Below are the code and all the weights of a small trained network. Each question names an input and a target symbol and asks about switching units off, where a switched-off unit gives its printed mean instead of its output.

import numpy as np


def w(rows, s, z=0):
    codes = np.array(rows[::2]) - 128.0
    scale = np.full(codes.shape[1], s)
    scale[-1] = z or s
    return codes * scale


def softmax(a):
    e = np.exp(a - a.max(-1, keepdims=True))
    return e / e.sum(-1, keepdims=True)


def log_softmax(a):
    a = a - a.max(-1, keepdims=True)
    return a - np.log(np.exp(a).sum(-1, keepdims=True))


def net(x, mask):
    ids = ['ΔΘΦΨαζλπ'.index(c) for c in x.split()]
    T = len(ids)
    res = E[ids] + P[:T]
    u = 0
    for l in range(3):
        r = res
        for j in range(2):
            rows = slice(2 * j, 2 * j + 2)
            q, k, v = (r @ M[l][rows].T for M in (Q, K, V))
            z = softmax(np.where(np.tri(T) > 0, q @ k.T / 2**0.5, -1e9)) @ v
            o = O[l][rows]
            res = res + np.where(mask[u + j], z, o[:, -1]) @ o[:, :-1]
        u += 2
    return log_softmax(res[-1] @ U[:, :-1].T + U[:, -1])


Q, K, V, O = {}, {}, {}, {}
E = w([
[186,158,98,105,95],'Δ',
[99,128,190,178,241],'Θ',
[51,151,134,153,28],'Φ',
[129,116,53,184,98],'Ψ',
[246,76,136,227,134],'α',
[199,217,171,115,143],'ζ',
[94,33,100,104,100],'λ',
[88,176,29,179,166],'π',
],0.013)
P = w([
[92,61,47,253,154],'0',
[126,128,142,111,122],'1',
[118,153,124,132,124],'2',
[112,147,101,141,154],'3',
[125,151,108,142,156],'4',
[101,144,106,156,146],'5',
[111,135,98,144,147],'6',
[123,160,113,149,154],'7',
[134,144,108,159,162],'8',
[129,134,103,175,168],'9',
[120,130,102,178,162],'10',
[116,121,110,188,156],'11',
],0.0059)
Q[0] = w([
[1,116,91,93,120],'L0H1',
[130,95,174,242,60],'L0H1',
[192,209,130,76,153],'L0H2',
[207,106,154,146,165],'L0H2',
],0.0055)
K[0] = w([
[167,232,183,124,61],'L0H1',
[2,221,18,125,160],'L0H1',
[216,174,110,111,227],'L0H2',
[171,108,228,166,194],'L0H2',
],0.0055)
V[0] = w([
[64,148,153,205,178],'L0H1',
[11,156,148,28,167],'L0H1',
[33,180,84,196,137],'L0H2',
[50,63,26,253,134],'L0H2',
],0.006)
O[0] = w([
[133,201,194,240,121,202],'L0H1',
[94,82,215,81,26,113],'L0H1',
[95,205,142,250,91,225],'L0H2',
[64,158,101,253,162,254],'L0H2',
],0.0053)
Q[1] = w([
[157,117,160,2,156],'L1H1',
[137,99,90,71,103],'L1H1',
[127,135,165,71,93],'L1H2',
[130,119,126,27,111],'L1H2',
],0.0089)
K[1] = w([
[147,167,200,68,94],'L1H1',
[105,220,172,110,72],'L1H1',
[152,145,93,40,111],'L1H2',
[169,110,180,2,131],'L1H2',
],0.0091)
V[1] = w([
[98,53,73,117,189],'L1H1',
[39,86,114,62,3],'L1H1',
[127,50,201,47,138],'L1H2',
[177,123,32,89,103],'L1H2',
],0.006)
O[1] = w([
[127,221,110,125,233,134],'L1H1',
[72,114,90,241,127,48],'L1H1',
[52,190,58,104,115,3],'L1H2',
[118,126,74,2,205,75],'L1H2',
],0.0066,0.014)
Q[2] = w([
[2,210,124,143,100],'L2H1',
[60,148,125,78,42],'L2H1',
[115,117,75,78,178],'L2H2',
[51,142,39,82,103],'L2H2',
],0.0073)
K[2] = w([
[72,194,188,137,74],'L2H1',
[56,97,44,153,64],'L2H1',
[75,139,151,51,135],'L2H2',
[155,145,104,1,185],'L2H2',
],0.006)
V[2] = w([
[126,220,184,117,144],'L2H1',
[103,123,108,78,50],'L2H1',
[139,2,179,171,80],'L2H2',
[179,113,151,109,173],'L2H2',
],0.0083)
O[2] = w([
[84,211,63,173,170,157],'L2H1',
[182,161,163,242,82,39],'L2H1',
[19,70,136,84,49,251],'L2H2',
[132,218,248,255,22,114],'L2H2',
],0.0048,0.014)
U = w([
[186,149,42,120,108,184],'Δ',
[95,115,195,143,218,2],'Θ',
[119,169,173,191,58,108],'Φ',
[184,147,53,177,123,140],'Ψ',
[250,61,133,185,128,26],'α',
[194,191,131,65,125,171],'ζ',
[90,38,83,80,115,164],'λ',
[136,176,3,181,175,196],'π',
],0.0062,0.0047)

Each question gives the input, a string of symbols that net reads in full, and the target symbol t.
The units are the heads (2 rows each of Q, K, V and O). Each row of codes is followed by its name. A weight is (code - 128) times the scale printed after its matrix; where a second scale follows, it is the last column's (O and U).
mask holds one flag per head, layer by layer. A switched-off head (its flag False) gives its mean, the last column of its rows in O, instead of its output. The means were averaged over made-up inputs and are rounded, as every weight is.
A unit's drop is (log p(t) with every unit on - log p(t) with that unit switched off) / (log p(t) with every unit on - log p(t) with every unit switched off).
The circuit of an input: a set's keep is (log p(t) with only the set's units on - log p(t) with every unit switched off) / (log p(t) with every unit on - log p(t) with every unit switched off). Starting from all 6 units, units are removed one at a time, each time the one whose removal leaves the highest keep (on an exact tie, the one counted first), for as long as the keep stays at least 0.8.
units of the circuit, in order: the units of the circuit, biggest drop first
most important unit: the unit with the biggest drop
heads that matter: for each layer, one digit per head in row order, 1 if its drop is at least 0.15 and else 0, layers parted by /
drop of u: that unit's drop, to one decimal
input Φ Θ Φ Φ λ Θ ζ ζ, target λ: heads that matter : 01 / 10 / 01
input π Φ Ψ, target α: units of the circuit, in order : (L1H2; L0H2; L0H1)
input Θ Φ π, target Φ: heads that matter : 11 / 01 / 01
input λ λ ζ Φ, target π: units of the circuit, in order : (L1H1; L1H2; L2H2)
input Φ Φ Φ Θ Θ, target λ: units of the circuit, in order : (L2H2; L1H1; L2H1)
input Θ Θ Θ α Φ Φ Θ Φ α, target Φ: heads that matter : 10 / 01 / 01
input λ Ψ Φ λ α Φ λ Θ Φ ζ Ψ, target π: most important unit : L1H1
input Φ α Φ Θ Φ Φ α Θ ζ α λ ζ, target λ: units of the circuit, in order : (L2H2; L0H2; L1H1)
input Φ Δ Θ Θ, target λ: units of the circuit, in order : (L2H2; L1H1; L0H2)
input α Φ Φ, target ζ: units of the circuit, in order : (L1H1; L0H1)
input α Φ Φ Φ α, target ζ: drop of L0H2 : 0.1
input λ Φ Φ ζ Φ π π Θ, target π: drop of L1H1 : 0.5
input Φ Φ α, target λ: drop of L2H2 : 0.8
input λ Φ Θ α λ Φ λ Φ Φ Θ, target π: drop of L2H2 : 0.2
